Each row has a name. Each piece below is followed by the name of the row it came from, unless a question asks for something else. Each question is about the rows just above it.

K18: [-18 -11   9   5 -30  -9   7  31  30  39 -40  63  66   6   6 -14  19 -37
 -57  -9  -4 -84 -20  16  -9  23  16 -31 -46 -42   2  36 -16 -19  -9   2
  -3  39  27   8 -29 -17   9 -10]
K56: [ 15 -27 -13 -14  26  13 -14  30  14   4  -6  -4  31  18  -1 -13 -21  -5
 -35 -21  15 -24  13 -24  -8  24  23  24  24  -5 -17   5   6  16  23  -7
   1 -42   1  -6  28  29 -29 -33]
K552: [-15  34  -1 -16 -31 -12 -12 -37  -3  -6  -3  -8  21 -14  -2   3 -19  -3
  40 -17 -11 -25 -10  37 -15  21 -41  -3   4   2   3  -2   4 -17 -36  -6
  -3  46  10   0 -32 -39  26  46]
K76: [ 46  -6 -12  -6  -6  -1  45  10 -19  -3  -2   3   3  23  34 -17 -15 -32
  37 -31 -39  -8 -12 -17  21  -3  15  -2 -16 -15 -37   2  -3  40 -41 -25
 -10  21   0 -11   4 -14 -36  26]
K319: [-17  27   7  30 -29 -10  19 -20  -9  -4   6 -84 -19 -18   2   5  23   6
  31  36  -9  39 -11   2  -9 -40  -9 -37 -31   8   9  -3  62 -16 -14 -42
 -57  39  66  16 -46 -30   9  16]
Which row holds these entries in another order? [-41 -39 -37 -36 -32 -31 -25 -19 -17 -17 -16 -15 -15 -14 -12 -12 -11 -10
  -8  -6  -6  -3  -3  -3  -3  -3  -2  -2  -1   0   2   3   3   4   4  10
  21  21  26  34  37  40  46  46] : K552
[ 15 -27 -13 -14  26  13 -14  30  14   4  -6  -4  31  18  -1 -13 -21  -5
 -35 -21  15 -24  13 -24  -8  24  23  24  24  -5 -17   5   6  16  23  -7
   1 -42   1  -6  28  29 -29 -33] : K56
[-17  27   7  30 -29 -10  19 -20  -9  -4   6 -84 -19 -18   2   5  23   6
  31  36  -9  39 -11   2  -9 -40  -9 -37 -31   8   9  -3  62 -16 -14 -42
 -57  39  66  16 -46 -30   9  16] : K319
How many entries does [ 15 -27 -13 -14  26  13 -14  30  14   4  -6  -4  31  18  -1] have? : 15
Put [  9  16  -9 -20  36   7  19 -18 -11   2  16  27 -46  -9  23 -40 -31 -84
   9 -17  30 -37   2 -14  -4  62  31   6  -9  39  66  -9  39 -19  -3 -30
   5 -57 -29   8 -10   6 -42 -16] back in order: which row is it? : K319

K466: [-34 -34 -34 -34]
K967: [ -2 -35 -35 -35]
K183: [ -6  27  34 -35]
[-35  -6  27  34] is which row reordered? : K183
The value that K466 holds more than once: : [-34]
Shared by K183 and K967: : [-35]
Which value appears more than once in K967? : [-35]
[-34 -34 -34 -34] : K466
Where do [ 27  34 -35] appear? : K183
Number of entries in [ -6  27  34 -35]: : 4

K878: [-13 -23   4 -15 -27   4 -24 -11 -11]
K56: [-13 -25   9 -14 -32  -6 -19 -14 -13]
K775: [ -1  19 -12  18  12  -6  20  14   5]
K76: [-15 -12 -14 -15 -11 -32  35 -38 -17]
K319: [-38 -15 -17 -32 -11 -15  35 -15 -12]
K333: [-13 -24   9 -14 -32  10 -25  -7  -9]
K18: [-12 -11 -15 -12 -11 -15 -11 -13 -13]
K552: [-12  -2 -23  -6  -3 -22  -1  -7 -11]
K183: [-15  58 -62  53  29 -24  65  49   6]
K466: [-13 -23   4 -15 -27   4 -24 -11 -12]
Count the entries of [-15  58]: : 2
Number of entries in [-13 -23   4 -15 -27   4 -24 -11 -11]: : 9
Put [-17 -38  35 -32 -11 -15 -14 -12 -15] back in order: which row is it? : K76
Which row holds [-13 -23   4 -15 -27   4 -24 -11 -11]? : K878
Where do [-15 -12 -11 -15 -11] appear? : K18
Which value is in both K319 and K775? : [-12]

K76: [-70  31 -24   8 -55  25 -19 -58 -44   9  -9  50  79  14  -3 -44  27 -41
  11   9]
K552: [-56   1 -12  18  18  74 -12  22  58  25  15   1  -7  83  29  74 -86   1
  -7  -5]
K333: [ 63 -29  23  -9  55 -21  15  55  47 -10   5 -37 -78 -14   7  43 -22  40
  -9 -17]
K775: [  1  -7  15   1  74  25 -12  18  74 -12  -7  83 -56  -5  58  29  22  17
   1 -86]
K183: [-44   4   6  66  67  43  31 -62 -29   7  64  37  77  40  44 -29  -1 -65
  43  18]
K967: [ 83 -12  74  58  22 -86  74   1 -12   1  -7 -56  -7  18  24  29  -5  15
   1  18]
[ 83 -12  74  58  22 -86  74   1 -12   1  -7 -56  -7  18  24  29  -5  15
   1  18] : K967
Shared by K333 and K76: : [-9]
The row with [ 63 -29  23  -9  55 -21  15  55  47 -10   5 -37 -78 -14   7  43 -22  40
  -9 -17] is : K333
[-56  74  83  18 -12  -7  -7  15   1  17 -86  -5  58  74   1  22  29 -12
   1  25] is which row reordered? : K775
Put [ -5  -7   1 -86  74  29  83  -7   1  15  25  58  22 -12  74  18  18 -12
   1 -56] back in order: which row is it? : K552
[58 25 15  1 -7] : K552

K319: [  8  -1 -10 -72  -7   1   5   9 -81   8  13 -35  58 -15  61  59]
K333: [ -8  22   0  19  -4   4   0   5  -8  11   0 -10   0   0   0   5]
K967: [  0   0   0   4   0  -4  -8   0  -8   0  19  21  11 -10   5   5]
[  8  -1 -10 -72  -7   1   5   9 -81   8  13 -35  58 -15  61  59] : K319
[  0   0   0   4   0  -4  -8   0  -8   0  19  21  11 -10   5   5] : K967
[ 19  21  11 -10   5   5   0   0   0   4   0  -4  -8   0  -8   0] is which row reordered? : K967

K319: [ 22 -13  25  -5  31 -12  -9  53  -4 -42]
K76: [  4 -11  16   5  12   6 -13  23   3   0]
K18: [-25 -16 -17 -13  -7  -5  33 -45  84  39]
K333: [ -9 -21  22   3  -2   9  23 -13 -19  17]
K466: [-12  -2   2   2   7  -3   2  -6 -11  27]
K56: [-18   3 -13  -2   1   4  45 -39  -9  58]
K775: [  2  15  14  22  -2  28 -23  27 -30   6]
K552: [ -6 -18   3 -13 -10   1  -9 -16  28  23]
K165: [  7  24  31  42 -25  54 -63  41 -44 -15]
K183: [-18 -13   3   7  -6  19 -22   1  69  24]
K878: [-16 -10 -12  -9   1  -6   3 -18  28  23]
K967: [  6  12   5   4 -10   6  50 -30 -48  14]
Repeated in K967: : [6]
Which row holds these entries in another order? [ 23  28 -18   3  -6   1  -9 -12 -10 -16] : K878
Repeated in K466: : [2]

K183: [-71  56  56  57  58 -52]
K165: [-74  66  58  58  54 -78]
K878: [ 58  54 -78  65  58 -74]
Repeated in K183: : [56]
[ 58  54 -78  65  58 -74] : K878
[-74  66  58  58  54 -78] : K165
Number of entries in [-74  66]: : 2
The value that K165 holds more than once: : [58]
Put [-78 -74  54  58  58  65] back in order: which row is it? : K878
Which value is in both K878 and K183? : [58]

K183: [-2 84  2 -2  3  2  2 -2  2]
K552: [-77 -79  74 -79  79  76  78 -78  80]
K165: [ 80  82 -77  81 -82 -79 -81  81 -83]
K319: [-80 -82  77 -81  82  79  81 -81  83]
K56: [-81 -84  78 -82  83  80  83 -82  84]
K18: [-77 -80  74 -78  78  76  79 -78  80]
K333: [ 43  44 -42  43 -44 -42 -43  44 -45]
K775: [-80 -82  76 -80  81  79  81 -81  82]
K76: [-2 -2  2 -2  3  2  2 -2  2]
[-82  76 -80  81] : K775
Number of entries in [ 43  44 -42  43 -44 -42 -43  44]: : 8
Which value appears more than once in K552? : [-79]
Where do [ 82 -77  81 -82 -79 -81  81] appear? : K165
[-80 -82  76 -80  81  79  81 -81] : K775

K319: [ 80 -68 -85  85 -88  80  85 -83 -84 -83  76]
K552: [ 81  87  62  84 -84  80 -81  87 -88  85 -85]
K183: [-85  84  62  80  81 -88 -80  87  85  87 -84]
K775: [-85  84  62  80  81  81 -80  80  80  81 -76]
K18: [ 80  80  83 -75  85  80 -79 -88  75 -79  82]
Put [-88 -85 -84 -81  62  80  81  84  85  87  87] back in order: which row is it? : K552
The value that K552 holds more than once: : [87]
Put [-84  80 -81  87 -88  85 -85  81  87  62  84] back in order: which row is it? : K552
Put [ 87  80  81  85  87 -80 -88  84  62 -85 -84] back in order: which row is it? : K183
The row with [-85  84  62  80  81 -88 -80  87  85  87 -84] is : K183

K165: [-28  15 -71 -65   7  -2  58  32   9  49  65  63  50 -73 -36  30  36 -29
  50 -35   8  36   1 -22 -29  69 -38  10  29  51  16 -24 -20 -22 -12  24
 -71  47 -34  10 -13]
K56: [-30  11 -71 -68  10  -3  62  29   5  49  63  61  45 -74 -40  31  30 -34
  46 -34   8  37   0 -19 -27  73 -41  10  27  48  20 -26 -18 -22 -18 -24
  54  47 -33   2 -13]
K967: [-31  11 -66 -66  10  -2  10  32   5  49  62  59  46 -70  -2  31  30 -33
  44 -32   7  40   0 -27  10  73 -39  12  27  46  22 -23 -16 -22 -19  23
 -71  44 -29   1 -15]
K76: [ 20 -13  53  48 -14   6 -58 -32  -7 -48 -54 -47 -43  52  28 -31 -28  26
 -34  26  -6 -38  -4  10  13 -67  30 -14 -32 -40 -22  22  15  16  17 -24
  54 -35  21  -2  15]
[-31  11 -66 -66  10  -2  10  32   5  49  62  59  46 -70  -2  31  30 -33
  44 -32   7  40   0 -27  10  73 -39  12  27  46  22 -23 -16 -22 -19  23
 -71  44 -29   1 -15] : K967
Where do [ 20 -13  53  48 -14   6 -58 -32  -7 -48 -54 -47 -43  52  28 -31 -28  26
 -34  26  -6 -38  -4  10  13 -67  30 -14 -32 -40 -22  22  15  16  17 -24
  54 -35  21  -2  15] appear? : K76
How many entries does [-30  11] have? : 2
[  0 -19 -27] : K56
Where do [-31 -28  26 -34  26] appear? : K76

K775: [ -2 -17 -41   9 -10  13 -19 -16 -48  -8 -21 -10  35  28 -26  16   6  11
  44 -10  18  -6 -11  -9 -31   6  48 -56  31 -13  -1]
K183: [ 13  16   7  54 -21  41  17 -37 -21  16  -7  40 -48  47   9 -47 -44 -41
   3 -52  -2 -29 -57  55  12  -6 -74 -63   4 -73  16]
K466: [ 30 -57  44  32  19   1  20 -59   0  29  10  -1  44   4  41   6  14  10
  54 -50 -23  -1  -3   4  26 -32  20  22  10 -22   4]
K76: [  4 -32 -49  70  -8   8  14  -1   7  62 -23 -48 -54 -61 -21  -4 -13   8
  -3   1 -72  23   2  21 -20  10  17  15 -30  24  53]
K56: [ 17  16   7  16 -47 -74   4 -63   9   3 -29 -44  47  12  54  40  55 -41
  16 -73 -21  13  -6 -37 -21  -7  42 -52 -48 -57  -2]
The row with [ 17  16   7  16 -47 -74   4 -63   9   3 -29 -44  47  12  54  40  55 -41
  16 -73 -21  13  -6 -37 -21  -7  42 -52 -48 -57  -2] is : K56
[ 47   9 -47 -44 -41   3 -52  -2 -29 -57  55  12  -6 -74 -63   4 -73  16
  13  16   7  54 -21  41  17 -37 -21  16  -7  40 -48] is which row reordered? : K183

K552: [ -6  11  -9 -20 -10  -2   5  -6 -10  11   4  -9   9   2   1  -1  -5  -9
 -23  -9  -4  -5 -23  52  -4  33 -62 -51 -34  -9  -2]
K775: [ 42 -10  16 -42 -12  19   4  56 -39 -80   4  21  10 -57  11 -51  48  16
 -17  29 -60 -40 -29 -58  52 -75  62 -11 -14   4 -49]
K466: [ 31 -35  24  43  23  14 -19  31  14 -54 -12  27 -20 -22   4 -10  29  25
  61   6 -39 -29 -35  28  29  -5 -39 -62 -45 -10   6]
K878: [ -6  11  -9 -20 -10  -2   5  -6 -10  11   4  -9   9   2   1  -1  -5  -9
 -23   2   7   6   9 -16  -3  -8  18  21  13   3   5]
K56: [ -5 -16   7  52  23  -2 -16  -8  31 -28 -10   6 -18  10  -2  17  -6  11
  49 -10   8   6 -10  52  -6  35 -62 -36 -21  -8   6]
K319: [ 42 -11  16 -41 -13  19   4  56 -39 -80   4  22  10 -57  11 -51  48  18
 -16  61 -60 -41 -28 -57  52 -74  61 -12 -16   2 -49]
K18: [ 31 -35  24  43  23  14 -19  31  14 -54 -12  27 -20 -22   4 -10  29  25
  61   6 -39 -29 -35  28  29  -5 -39 -62 -45 -10 -28]
K333: [ 16 -34  23  60  27   8 -20  15  25 -31 -12  26 -23  -7   0   4  14 -23
  62  -4 -21 -17 -33  43  11  17 -56 -61 -44 -10 -15]
[ 42 -10  16 -42 -12  19   4  56 -39 -80   4  21  10 -57  11 -51  48  16
 -17  29 -60 -40 -29 -58  52 -75  62 -11 -14   4 -49] is in which row? : K775
Where do [ 31 -35  24  43  23  14 -19  31  14 -54 -12  27 -20 -22   4 -10  29  25
  61   6 -39 -29 -35  28  29  -5 -39 -62 -45 -10 -28] appear? : K18

K165: [29 24 37 19 26 12 16]
K56: [18 25 21 18 19 33 24]
K466: [30 17 20 25  8 32 26]
K76: [20 25 22 13 21 22 25]
K775: [23 30 19 21 29 22 20]
K18: [16 21 19 59 91 14 18]
K333: [12 30 16 37 88 22 30]
K967: [22 25 20 17 23 17 20]
K552: [30 20 27 31 12 17 19]
[17 20 25] : K466
Put [30 22 88 37 16 30 12] back in order: which row is it? : K333

K466: [-80  13 -18 -11]
K183: [ 24   7 -64  10]
K775: [ 44 -31  24 -31]
K552: [-64   7  24   0]
K18: [ 24   7 -64   0]
K967: [-19  10 -13  -5]
K56: [ 44 -31  24  39]
K878: [ 33   2 -68 -23]
[ 7 24] : K552
The value that K775 holds more than once: : [-31]
[-31  24  39] : K56
The row with [-13  -5] is : K967
[ 24   7 -64   0] : K18

K466: [ -9  -8  14 -10  14   6  31 -11 -10 -11  24  -4  38   1  -8 -10  25  58
 -11  28 -10  22 -10  87 -11  -4  58  19 -11   3 -11 -11  16   5   3  -6
  -7 -11  44   0  31]
K56: [ 22  20  -7  58  30  -5 -11  46  20  46 -10   6 -11   6  15  59  -9 -10
  36 -11  52 -10  22  -8  55  12 -11  -8  30  -2  22  36 -10  -5  -5   2
  11  48 -11   7  -9]
K165: [ -5  15 -11  46  -5 -10 -11  12  -9 -11  -8  34  -2  59  22 -11  56 -10
  45  51  48  -7  20 -11  34  -9   7   8  21 -11   7  21  22  -9  30  10
  58  -5   1  -9 -10]
K967: [ 23  22  -7  59  -9  -5 -11  47  21  46 -10   7 -11   8  16  60  -8 -10
  35 -11  52 -10  22  -8  57  13 -11  -8  31  -2  22  35 -10  -5  -5   1
  11  49 -11   9  -9]
K552: [ 22  20  -7  58  -9  -5 -11  46  20  46 -10   6 -11   6  15  59  -9 -10
  36 -11  52 -10  22  -8  55  12 -10  -9  32  -3  23  38 -10  -5  -5   2
  11  51 -11   7  -9]
K183: [  3  11  51 -11  13   6  30 -11 -10 -11  24  -3  38   2  -8 -10  26  57
 -11  28 -10  22 -10  87 -11  -4  58  19 -11   3 -11 -11  15   5   3  -7
  -7 -11  44   1  12]
K319: [ -9  -8  14 -10  13   6  28 -11 -10 -11  23  -3  36   3  -8 -10  26  55
 -11  26 -10  20 -10  85 -11  -3  56  18 -11   3 -11 -11  14   4   3  -7
  -7 -11  42   1  11]
K18: [ 22  20  -7  60  -9  -5 -11  49  21  47 -11   6 -11   5  16  62  -9 -10
  37 -11  55 -10  23  -7  57  11 -10  -9  32  -3  24  39 -10  -5  -5   3
  11  50 -11  31  -9]
K76: [ 22  20  -8  61  -9  -5 -11  50  21  48 -11   6 -11   5  16  64 -10 -10
  38 -11  56 -10  23  -7  59  11 -10  -9  32  -3  24  39 -10  -5  -5   3
  11  51 -11   6  -9]
K878: [ 22  21  -7  58  -9  -5 -11  46  20  45 -11   7 -11   7  15  59  -9 -10
  34 -11  51 -10  22  -8  56  12 -11  -8  30  -2  21  34 -10  -5  -5   1
  10  48 -11   8  -9]
K775: [ -9  -8  14 -10  13   6  28 -11 -10 -11  23  -3  36   3  -8 -10  26  53
 -11  26 -10  20 -10  85 -11  -3  56  18 -11   3 -11 -11  14   4   3  -7
  -7 -11  42   1  11]
[  1  10  48 -11   8  -9  22  21  -7  58  -9  -5 -11  46  20  45 -11   7
 -11   7  15  59  -9 -10  34 -11  51 -10  22  -8  56  12 -11  -8  30  -2
  21  34 -10  -5  -5] is which row reordered? : K878
The row with [ -9  -8  14 -10  14   6  31 -11 -10 -11  24  -4  38   1  -8 -10  25  58
 -11  28 -10  22 -10  87 -11  -4  58  19 -11   3 -11 -11  16   5   3  -6
  -7 -11  44   0  31] is : K466
[ 22  20  -7  58  -9  -5 -11  46  20  46 -10   6 -11   6  15  59  -9 -10
  36 -11  52 -10  22  -8  55  12 -10  -9  32  -3  23  38 -10  -5  -5   2
  11  51 -11   7  -9] : K552
[  3  11  50 -11] : K18

K76: [ 10 -77  42  38  17  -8  34  40 -28]
K552: [  9 -77  16  42  24  -7  43  43 -26]
K967: [ 11 -78  -2  37  15  -3  34  37 -29]
K333: [  7  43  24  43  29  -8  33  44 -23]
K56: [ 37 -78  -3 -29  38  15  -2  34  11]
Where do [  9 -77  16  42  24  -7  43  43 -26] appear? : K552
Count the entries of [37]: : 1
The one value in K333 and K76: : [-8]
Put [-29  37  34  -3  15  37  -2 -78  11] back in order: which row is it? : K967
Shared by K76 and K967: : [34]
[ -3  34  37 -29] : K967

K76: [-18 -31 -11 -15 -14  -7  24   2  31  13   7 -27   0 -10 -37]
K466: [ 33  -8  37 -14  -8  25  11   0   8  21 -25 -22 -23  15 -17]
K333: [ -7  50  -7  -5 -13  19  -7 -10  27  25 -83 -18 -52   8 -38]
K56: [-13  22 -40  28  20 -20 -37  -1 -32 -31   0  46  16  -4  47]
K319: [  9  10 -19  22  24  -9 -29  -3 -45 -30  27  44  29   2  60]
K878: [-21 -15 -38 -16 -23 -15  26   6  49  17 -12 -34 -14 -17 -60]
K183: [ 34  -5  11   1   3 -21  11   0  -5 -15  62   5  36 -14  10]
K165: [ -7  50  -7  -5 -13  19  -7   2  27  25  42 -23  16   1 -16]
K18: [-12   1  14  -5  -7  -4   6   1  11   3  -1  -7  -3  -5 -15]
K552: [-21  -9  -6 -14  -8  17  18  -1   8  16   4 -21  -6   9 -15]
Count the entries of [-13  22]: : 2
The one value in K333 and K552: : [8]

K165: [-58  -2 -27 -39 -27 -26   8 -56 -14 -53]
K466: [ 25  42 -56 -18  61 -38 -38  41 -15   3]
K775: [-26  -6  -4 -49 -27 -59 -12 -54  60  -7]
K878: [-21  38 -30  -1  28 -14  -5  28 -82 -57]
Count the entries of [-21  38 -30  -1  28 -14  -5  28 -82 -57]: : 10
Which value is in both K878 and K165? : [-14]
Shared by K165 and K466: : [-56]
[ -6  -4 -49 -27 -59 -12 -54  60] : K775

K56: [-32  12   6  15  -4   8 -24 -12   0 -18  59  10   2  42   1  18 -11 -53]
K967: [-26  12  20  26  22 -11 -16 -25   1 -14 -20   3  -4  14  31  -9   4 -25]
K466: [ -4  13  38  -8  30   5  11  10  -6   8   3  16  34 -16  26 -28  17  -4]
K165: [ 11  17  19 -15   6  23 -19  13 -25   1   8   4  41  11  -2  -2 -17 -17]
K333: [-17  14  27  39  -4  22  -4 -17  -5  16   0 -13  -4 -24  -4  26 -11 -42]
K775: [  4 -24  -8  -6   2  -3  23  31 -29  15 -10  -2 -24 -85  11  18 -33  25]
K878: [-12  16  -3 -41  11  11  38  25  17   3 -34  -7 -20 -14  26   7 -31  -5]
K319: [-12  16  -3 -41  11  11  38  25  17   7  36  28   3  12  15 -72 -12  -2]
Which value appears more than once in K878? : [11]
The value that K466 holds more than once: : [-4]
Number of entries in [-32  12]: : 2
How many entries does [-26  12  20  26] have? : 4

K878: [-72  47   5  15  34  34  29  91   9]
K319: [-72  47   5  33  91  34  29  91   9]
K56: [91 15 47 29 91 -5  5 91  9]
[-72  47   5  33  91  34  29  91   9] : K319
Where do [-72  47   5  15  34  34  29  91] appear? : K878
Which value appears more than once in K56? : [91]
[91 15 47 29 91 -5  5 91  9] : K56
Count the entries of [-72  47   5]: : 3
Number of entries in [-72  47   5  15  34  34  29  91]: : 8

